Here is a tiny trained network, its code and every weight. The questions are about switching its units off for an input and a target symbol, where a switched-off unit gives its printed mean instead of its output.

import numpy as np


def w(rows, s, z=0):
    codes = np.array(rows[::2]) - 128.0
    scale = np.full(codes.shape[1], s)
    scale[-1] = z or s
    return codes * scale


def norm(h):
    return h / np.sqrt((h * h).mean(-1, keepdims=True) + 1e-5)


def f(y):
    return y / 2 * (1 + np.tanh(0.7978845608 * (y + 0.044715 * y**3)))


def softmax(a):
    e = np.exp(a - a.max(-1, keepdims=True))
    return e / e.sum(-1, keepdims=True)


def log_softmax(a):
    a = a - a.max(-1, keepdims=True)
    return a - np.log(np.exp(a).sum(-1, keepdims=True))


def net(x, mask):
    ids = ['Ψαβγδεζηθμξπτ'.index(c) for c in x.split()]
    T = len(ids)
    res = E[ids] + P[:T]
    u = 0
    for l in range(2):
        q, k, v = (norm(res) @ M[l].T for M in (Q, K, V))
        z = softmax(np.where(np.tri(T) > 0, q @ k.T / 2**0.5, -1e9)) @ v
        res = res + np.where(mask[u], z, O[l][:, -1]) @ O[l][:, :-1]
        u += 1
        y = f(norm(res) @ A[l][:, :-1].T + A[l][:, -1])
        res = res + np.where(mask[u : u + 12], y, B[l][:, -1]) @ B[l][:, :-1]
        u += 12
    return log_softmax(norm(res)[-1] @ U[:, :-1].T + U[:, -1])


Q, K, V, O, A, B = {}, {}, {}, {}, {}, {}
E = w([
[102,104,132,144,130,110],'Ψ',
[121,101,90,100,87,140],'α',
[150,160,117,49,72,206],'β',
[131,146,149,69,140,170],'γ',
[105,117,115,170,147,119],'δ',
[102,102,88,189,133,64],'ε',
[112,108,130,158,114,94],'ζ',
[117,121,112,195,116,96],'η',
[147,134,158,46,134,153],'θ',
[147,149,155,60,125,160],'μ',
[117,179,28,64,119,100],'ξ',
[133,248,164,87,255,168],'π',
[144,147,165,85,100,150],'τ',
],0.021)
P = w([
[156,165,58,94,154,112],'0',
[51,141,146,96,78,38],'1',
[4,178,112,151,89,128],'2',
[163,136,98,217,184,206],'3',
[227,42,79,160,129,130],'4',
[38,155,56,175,106,229],'5',
[43,208,148,155,93,138],'6',
[126,4,79,62,127,64],'7',
],0.013)
Q[0] = w([
[78,235,184,154,137,108],'0.h0',
[254,233,168,213,164,108],'0.h0',
],0.0088)
K[0] = w([
[250,75,156,127,133,78],'0.h0',
[122,107,182,89,95,36],'0.h0',
],0.014)
V[0] = w([
[53,2,143,68,249,142],'0.h0',
[244,219,243,219,34,78],'0.h0',
],0.006)
O[0] = w([
[254,255,100,201,57,29,79],'0.h0',
[68,37,51,29,227,128,4],'0.h0',
],0.0098,0.0034)
A[0] = w([
[69,158,181,122,215,226,118],'0.n0',
[208,205,232,149,192,60,151],'0.n1',
[145,85,62,63,119,29,102],'0.n2',
[196,206,102,70,238,83,15],'0.n3',
[101,165,181,80,158,147,115],'0.n4',
[169,195,154,131,64,173,3],'0.n5',
[134,54,31,150,16,166,219],'0.n6',
[48,122,44,223,104,189,132],'0.n7',
[152,226,167,221,134,116,66],'0.n8',
[99,36,123,71,117,106,24],'0.n9',
[120,88,90,190,147,2,109],'0.n10',
[175,201,179,71,188,211,94],'0.n11',
],0.0068,0.0044)
B[0] = w([
[144,126,129,99,146,41,230],'0.n0',
[64,153,81,119,174,85,192],'0.n1',
[180,151,63,152,44,125,139],'0.n2',
[98,173,178,28,95,130,142],'0.n3',
[83,112,158,183,112,106,182],'0.n4',
[132,70,152,98,177,90,161],'0.n5',
[164,212,74,2,167,182,255],'0.n6',
[139,109,210,106,29,148,218],'0.n7',
[152,136,163,90,181,111,176],'0.n8',
[152,129,91,148,74,89,127],'0.n9',
[122,106,180,119,102,213,165],'0.n10',
[126,120,188,156,81,159,249],'0.n11',
],0.0065,0.0043)
Q[1] = w([
[46,143,222,220,252,113],'1.h0',
[227,64,124,133,167,140],'1.h0',
],0.012)
K[1] = w([
[197,52,147,100,107,4],'1.h0',
[47,142,149,125,62,84],'1.h0',
],0.014)
V[1] = w([
[145,176,209,82,244,186],'1.h0',
[10,195,37,253,177,196],'1.h0',
],0.0056)
O[1] = w([
[139,63,145,253,220,160,255],'1.h0',
[49,201,173,176,170,165,48],'1.h0',
],0.015,0.0034)
A[1] = w([
[160,107,231,73,112,119,122],'1.n0',
[73,199,119,121,173,141,236],'1.n1',
[150,205,210,197,147,94,191],'1.n2',
[181,122,177,165,152,62,121],'1.n3',
[167,74,201,155,134,187,127],'1.n4',
[182,184,131,101,61,109,52],'1.n5',
[77,98,146,70,109,183,220],'1.n6',
[133,39,120,93,125,146,160],'1.n7',
[129,253,94,137,118,92,154],'1.n8',
[120,131,72,160,59,155,254],'1.n9',
[64,121,109,94,108,122,212],'1.n10',
[72,148,51,26,88,95,125],'1.n11',
],0.013,0.0041)
B[1] = w([
[77,180,146,150,138,117,214],'1.n0',
[133,182,1,136,171,218,203],'1.n1',
[183,87,216,59,210,128,229],'1.n2',
[172,147,15,145,107,175,181],'1.n3',
[71,153,118,181,48,99,254],'1.n4',
[140,13,148,140,85,91,182],'1.n5',
[139,63,153,88,106,145,234],'1.n6',
[54,110,116,155,182,93,223],'1.n7',
[38,204,40,193,124,37,201],'1.n8',
[104,211,201,61,126,171,200],'1.n9',
[200,127,92,33,138,165,172],'1.n10',
[186,148,91,225,154,206,208],'1.n11',
],0.009,0.008)
U = w([
[115,173,204,46,117,95,127],'Ψ',
[86,12,102,103,159,129,141],'α',
[144,125,209,99,82,39,101],'β',
[110,211,138,127,249,122,195],'γ',
[223,139,182,193,154,108,179],'δ',
[137,126,51,82,199,172,156],'ε',
[81,134,110,240,55,100,137],'ζ',
[193,89,131,84,55,171,112],'η',
[148,95,178,248,230,159,4],'θ',
[124,221,47,105,84,119,128],'μ',
[59,107,175,128,116,93,90],'ξ',
[142,206,150,125,124,34,180],'π',
[231,101,124,172,70,74,156],'τ',
],0.014,0.0046)

Each question gives the input, a string of symbols that net reads in full, and the target symbol t.
The units are the heads (2 rows each of Q, K, V and O) and the neurons (one row each of A and B). Each row of codes is followed by its name. A weight is (code - 128) times the scale printed after its matrix; where a second scale follows, it is the last column's (O, A, B and U).
mask holds one flag per unit, layer by layer, with each layer's heads first. A switched-off unit (its flag False) gives its mean, the last column of its rows in O or B, instead of its output. The means were averaged over made-up inputs and are rounded, as every weight is.
A unit's drop is (log p(t) with every unit on - log p(t) with that unit switched off) / (log p(t) with every unit on - log p(t) with every unit switched off).
The circuit of an input: a set's keep is (log p(t) with only the set's units on - log p(t) with every unit switched off) / (log p(t) with every unit on - log p(t) with every unit switched off). Starting from the 12 units with the biggest drops (on a tie, the unit counted first), units are removed one at a time, each time the one whose removal leaves the highest keep (on an exact tie, the one counted first), for as long as the keep stays at least 0.8.
units of the circuit, in order: the units of the circuit, biggest drop first
top k neurons: the k neurons with the biggest drops, biggest first
top k neurons in layer l: the k neurons of layer l with the biggest drops, biggest first
input μ τ θ δ, target α: units of the circuit, in order -> (0.h0, 1.h0)
input ζ ξ μ τ β ζ, target α: top 2 neurons -> (0.n7, 1.n7)
input β μ ε δ π γ ε τ, target δ: top 2 neurons -> (1.n2, 1.n3)
input θ π δ ε τ π μ ξ, target γ: units of the circuit, in order -> (1.h0)
input γ π μ ζ τ π, target ε: units of the circuit, in order -> (0.h0, 1.n1)
input π μ μ μ μ ε α μ, target μ: units of the circuit, in order -> (1.h0, 0.n7, 0.n6, 1.n2)
input ζ ε ζ τ δ, target η: units of the circuit, in order -> (1.h0, 0.n7, 0.n10, 1.n8)
input ξ μ μ π δ ε τ, target γ: units of the circuit, in order -> (0.h0, 1.n2, 1.n8, 1.n4)
input δ τ τ, target γ: top 2 neurons in layer 0 -> (0.n8, 0.n1)
input β τ θ δ ζ μ μ ε, target ζ: units of the circuit, in order -> (0.h0, 1.n2)
input ξ μ γ, target Ψ: units of the circuit, in order -> (0.h0, 1.n2, 1.n11)
input α δ τ τ γ δ α θ, target γ: top 2 neurons -> (1.n2, 0.n6)
input μ η ξ μ ζ β μ, target η: units of the circuit, in order -> (0.n6, 1.h0)
input η μ ξ τ, target ζ: units of the circuit, in order -> (1.n4)
input μ μ μ α μ, target ζ: top 2 neurons -> (1.n4, 1.n2)
input μ ζ δ ζ β ε δ γ, target μ: units of the circuit, in order -> (1.h0, 0.n7, 1.n2)
input δ ε ξ δ μ δ, target γ: top 4 neurons -> (0.n11, 0.n6, 0.n4, 1.n2)
input β ζ π π π μ α δ, target ζ: top 2 neurons -> (0.n0, 1.n4)
input Ψ μ ζ ζ, target ζ: top 4 neurons in layer 1 -> (1.n4, 1.n2, 1.n10, 1.n6)
input β θ μ, target ξ: top 3 neurons in layer 0 -> (0.n1, 0.n6, 0.n0)
input ζ τ α ξ ξ ζ, target Ψ: top neuron -> (0.n7)
